Each row has a hidden value; after the row comes its grade, the name of the range that the value falls in. Each part has its own.
In the rows, zero is written as 128.
[154 154 130 128 119 128 123 119 111 116 122 132 109 122 133 138 144 108
 128 141 126 161 128 138 141 124 155 122 130 147 140  86 151 138 136 137
 118 105 122  80 119 137 123 132 123 159 148 104 135 136 163 133 112 116
 120 137 142 166 122 125 140 133 140 114 134 120]  Z
[107  89  90 132 145  98 121 158 173  88 104 110 117 132 126 116 149 111
 128 127 108 108 117 124 131 105 148 107 175 130 109 120 103 124 148 134
 121 107 117 184 125 142 127 134 137  96  88 133 133 145 132  92 123 124
 171 130 128 120 132 122 174 145  95 134 124  86]  H
[143 169 117 132 124 131 125 113 208 119 133 134 124 125 130 121 139  96
 130 126 139 127 127 143 143 132 169 125 117 132 130 152 139 135 138 134
 124 108 117 115 124 136 132 134 116 153 126 114 132 132 161 132 125 117
 121 134 105 130 135 131 170 138 134 134 125 117]  K
[156 138  68 126 123 114 116 124 177 160 118 145 115  92 133  99 124 131
 129 122 125  73 122 121 123 124 158 178 148 144 123 100 133 175 131 129
 140  93 118 138 117 154 124 135 137 129 124 128 122 133 133 116  96 135
 176 132  55 154 177 115 147 141  60 104 123 129]  Z
[138 150 122 125 130 123 127 108 155  75 123 132 134 137 124 130 130 123
 131 126 128 121 112 140 121 122 122 119 152 119 132 245 143  92 136 117
 124 114 104 178 123 121 127 129 122 163 132 119 132 130 138 106 121 115
 104 133 116 118 121 124 172 141 119 127 135 131]  Z
[126 156 118 129 125 123 124  90 151  81 122 124 145 135 126 125 136 112
 132 121 120 134 120 133 141 123 181 126 130 127 128 215 145 113 134 131
 119 107 116 152 117 124 127 130 130 152 138 125 130 125 126 120 122 116
  84 138  89 117 128 121 145 143 107 132 126 137]  Z
[122 152 121 127 129 123 126  97 156  98 124 116 130 131 125 130 135 120
 131 125 119 131 113 137 138 122 132 123 141 119 132 186 164  98 138 125
 125 112 115 165 122 122 128 124 134 160 146 122 132 131 122 111 117 116
  87 138 115 113 116 118 152 142 108 131 128 150]  Z
[151 111 151 130 121 123 122 190  11 109  99 140  93  13 132 120 143 111
 131 113 133 123 126 123 115 125 137 143 133 128 143  81 122 180 166 139
 122  75 132 101 107 112 112 132 136  74 108 132 124 138 130 140  69 115
 142 135  46 130 185 106 130  58 126 121 167 125]  S
[129 116  89 136 125 115 118 217   1 108 126 106 105  68 126  91 155 139
 124 122 103  83 143 115 148 117 115 121 182 146 120  39 106 161 141 153
  98 104 143 127 143 111 107 128 142  37  71  70 121 145 120 155 106 128
 149 146  53 172 161 110 150 129  35  97 119 130]  V
[119 114 109 128 110 108 120 142 126  92 141 117 104 152 129 135 149 113
 135 146 135 121 152 110 112 124 124 126  92 136 127   1 126 130 123 139
 116 100 116  36 112 108 131 142 136  67 149 143 128 136 123 136 107 110
 113 141 119 166 133 148 129 138 199 129 119 139]  Z
[137 125 121 126 108 106 126 145 145 131 139 119 108 165 125 124 137 120
 135 135 132 124 140 120 126 125 107 112 101 128 130  17 147 131 116 134
 123 108 117  59 117 111 135 139 139 102 141 165 130 132 123 123 120 114
 115 135 159 141 130 144 140 139 198 137 121 126]  Z
[144 154 125 127 117 124 140  76 150 125 119 127 112 136 126 143 135 124
 135 136 123 150 119 137 161 128 128 128 143 126 129 135 169 113 131 134
 125 108 124 115 113 124 125 133 137 180 153 141 132 131 168 102 118 113
 117 135 130 130 100 142 145 145 123 137 127 142]  S
[112 150 126 128 130 126 127 101 150 111 118 123 118 133 120 128 129 124
 134 128 117 127 118 132 144 124 134 131 128 118 129 159 190 131 132 130
 115 126 117 114 113 118 135 138 136 162 149 151 128 131 136  94 124 110
  90 134  74 129 122 126 142 145 113 132 125 151]  V
[129  88 126 133 140 102 124 211 104  94  95 118 103  80 127 123 150 102
 131 111 113 118 126 124 118 114 142 125 144 127 127 124  97 171 169 136
 121  82 122 150 118 121 128 129 137  55  76 127 130 148 136 103  98 117
 156 133 100 103 152 122 172  86 109 132 161  86]  H
[139 118 119 128 113 109 126 127 190 120 139 124 111 154 127 136 137 122
 137 149 142 124 152 121 108 121 112 128  71 129 127  38 129 130 116 139
 126 108 109  48 110 115 131 140 134  95 137 151 128 133 134 114 107 115
 112 136 138 154 131 154 140 142 196 139 125 130]  Z
[121 156 135 133 131 124 114 115 154 119 116 127 130 116 123 126 130 113
 132 128 114 139 134 137 130 123 154 140 114 136 136 196 167 134 130 131
 107 126 118 101 116 129 126 136 134 161 137 136 131 133 125 113 125 115
  84 136  77 135 145 112 130 139 115 126 126 124]  V
[124 148 128 130 138 123 113 126 125 104 112 128 119 124 120 128 133 117
 132 128 118 125 127 129 116 124 134 130 129 130 137 167 183 131 133 121
 107 137 116 110 118 116 127 137 133 144 141 144 129 134 123 113 126 110
  82 137  75 142 130 117 136 139 121 114 129 131]  V
[157 157 117 129 119 131 126 114 135  89 117 150 117 121 134 131 142 103
 134 132 134 156 126 140 121 124 174 129 131 140 132 143 113 127 132 137
 122  96 120 111 110 125 131 140 113 153 138 101 134 132 164 135 125 117
 123 136 124 149 134 135 141 141 166 125 133 117]  Z
[141 116 138 135 127 149 136  57 159 105 118 116 125 132 129 106 134 123
 132 153 146 137 128 169 149 115  71  47 166 116 140 144 164  90 136 113
 121 165 112 120 133 127  91 131 130 170 136 125 132 128 115 142 146 120
 128 131 119 110 133  71 107 169 109 162 106 118]  S
[125 119 115 127 116 104 121 146 126 111 145 115 108 159 128 126 145 114
 132 135 128 115 144 118 114 124 125 108 104 136 128   1 140 137 122 138
 124  97 122  59 118 111 126 138 139  80 146 137 130 137 120 126 111 116
 117 139 135 146 128 144 135 138 208 137 110 132]  S
[119 150 123 130 124 123 127  83 154 114 120 125 130 134 123 131 127 125
 134 124 114 127 120 133 145 120 134 131 128 120 129 183 186 115 132 131
 117 112 116 139 113 121 127 133 137 162 141 146 130 130 133 103 124 113
  84 137  84 115 127 123 145 143  96 136 127 151]  S
[138 163 140 132 129 137 123 126 147 179 124 110 105 129 121 132 137 115
 129 139 117 132 138 143 143 132 114 122 114 136 140 107 204 154 130 134
 110 138 124  57 122 132 125 134 137 152 137 132 131 142 153  99 115 113
 114 136 109 153 129 120 145 134 105 125 123 130]  V
[134 169 117 134 124 129 124  99 235 148 138 116 112 138 126 121 138 100
 131 123 128 122 127 139 181 134 160 125 103 131 122 125 176 159 137 134
 123 115 126 110 126 136 135 132 128 161 129 128 131 135 158 118 120 118
 118 133 106 121 129 130 160 135 119 142 117 128]  K
[103  79 132 134 131 122 126 134 186 103  97  92 127 148 117 108 145 147
 135 115 128 112  93 134 129 104 132 105 197 129 126 146 127 174 145 140
 121 109 112 143 114 138 123 136 130 122 110 112 123 145 123 102  83 130
 153 125  74 116 155  97 157 119 104 134 125 123]  V
[134 108 113 128 113 112 125 126 142  97 137 124 114 152 129 136 138 121
 135 153 140 127 152 120  78 124 125 129  79 129 124  31 119 134 132 138
 134 103  95  65 106 121 132 139 136  96 137 145 130 131 133 118 114 114
 117 136 139 144 134 150 138 144 169 144 125 129]  Z
[153 103 149 141 118 131 136 182   1 104 111 129 112  22 125 108 137 144
 135 127 131 127 136 139 119 121  51 111 154 124 140 172 107 133 142 144
 104 117 136 114 120  80  97 136 136  81  70 139 121 131 137 153 122 115
 122 139  44 139 177 105 124 116 113 132 133 127]  V
[150 114  95 128 132 103 122 159 184 150 105 132 120 118 124 109 128 127
 134 108 122  85 113 129 109 118 152 168 149 132 122 175 127 186 138 132
 139  85 113 152 117 150 129 134 138 118  99 135 126 141 141  87  87 131
 175 125  87 120 173 122 180 111  71 124 136 111]  H
[121 157 127 128 120 125 128 108  96 142 120 110  93 133 129 143 149 113
 128 144 112 147 127 126 178 131 155 125 134 138 132   1 192 137 138 142
 114 104 138  56 116 130 121 134 137 147 156 114 131 144 150 121 106 116
 116 141 105 159 106 131 133 133 121 118 123 145]  V
[146 154 125 129 117 124 126  76 159 109 122 138 133 133 132 133 133 108
 134 127 124 160 126 141 143 122 195 137 131 134 130 186 137 118 132 136
 122  95 115 121 108 136 129 134 127 158 149 119 134 124 138 122 123 117
  97 138 107 129 135 124 136 151 116 135 128 124]  Z
[118 166 118 130 139 128 118 123 146 121 124 114 116 134 121 126 137 119
 127 127 128 112 117 133 137 130 116 117 128 121 130 146 183 135 137 118
 119 142 115 128 135 117 128 131 128 158 126 122 129 136 140 112 120 110
 109 133  96 132 124 121 183 129 123 126 123 137]  H
[137 115 119 129 121 113 122 131 141 128 144 115 113 161 127 127 139 117
 131 137 132 116 149 129 104 123 110 113 106 132 129   1 140 129 128 134
 125 106 107  72 120 116 126 133 138  87 139 128 132 134 127 118 109 117
 118 137 148 128 127 145 147 135 183 145 133 127]  H
[128 119 117 131 123 115 124 159 130 102 140 116 101 135 127 129 149 113
 131 139 132 117 138 114 122 123 109 118 106 133 128   1 142 136 128 138
 119 102 111  78 116 113 133 141 137  66 137 126 131 136 124 132 116 123
 113 139 119 146 131 126 135 140 200 141 111 128]  K
[135 158 133 129 124 123 128  87 150 162 124 108 114 136 125 137 135 119
 132 134 108 141 129 135 179 126 132 127 127 129 131 103 211 132 133 136
 115 117 130  82 116 135 124 132 139 167 154 130 131 135 144  98 116 116
  97 136 106 130 116 123 133 139  92 131 124 142]  V
[132 168 122 136 129 130 119 111 216 120 128 123 127 119 125 119 136 104
 133 118 130 120 123 138 147 130 156 132  93 129 127 170 174 159 132 132
 121 119 116 108 120 128 138 136 129 150 115 141 129 133 144 112 130 116
 111 132  73 124 138 127 154 137 116 139 118 128]  H
[136 129 117 129 115 111 126 155 151 127 135 119 102 147 125 125 139 120
 133 139 134 119 139 119 131 123 100 118  91 126 131  24 147 131 117 133
 124 107 117  53 130 110 140 139 135  83 134 150 131 134 125 136 119 120
 105 136 149 141 129 138 140 137 206 141 120 126]  S
[186 150 110 121 125 129 125  64 150 143 119 179 111  72 150 112 112 101
 129 135 146 109 130 140 119 135 133 147 121 129 141  75 157 130 135 100
 152 103 115 117 117 143 109 132 138 168 151 143 131 124 132 133 118 124
 165 129  80 134 166  97 109 132 120 132 129 118]  S
[124 111 115 127 117 106 122 143 108 120 145 109 110 169 130 125 146 116
 129 138 127 119 144 121  93 124 132 102 116 134 128   1 138 135 134 136
 132 106 113  84 118 117 124 134 140  99 143 135 131 136 121 119 115 115
 123 137 149 143 129 136 139 133 166 140 124 131]  S
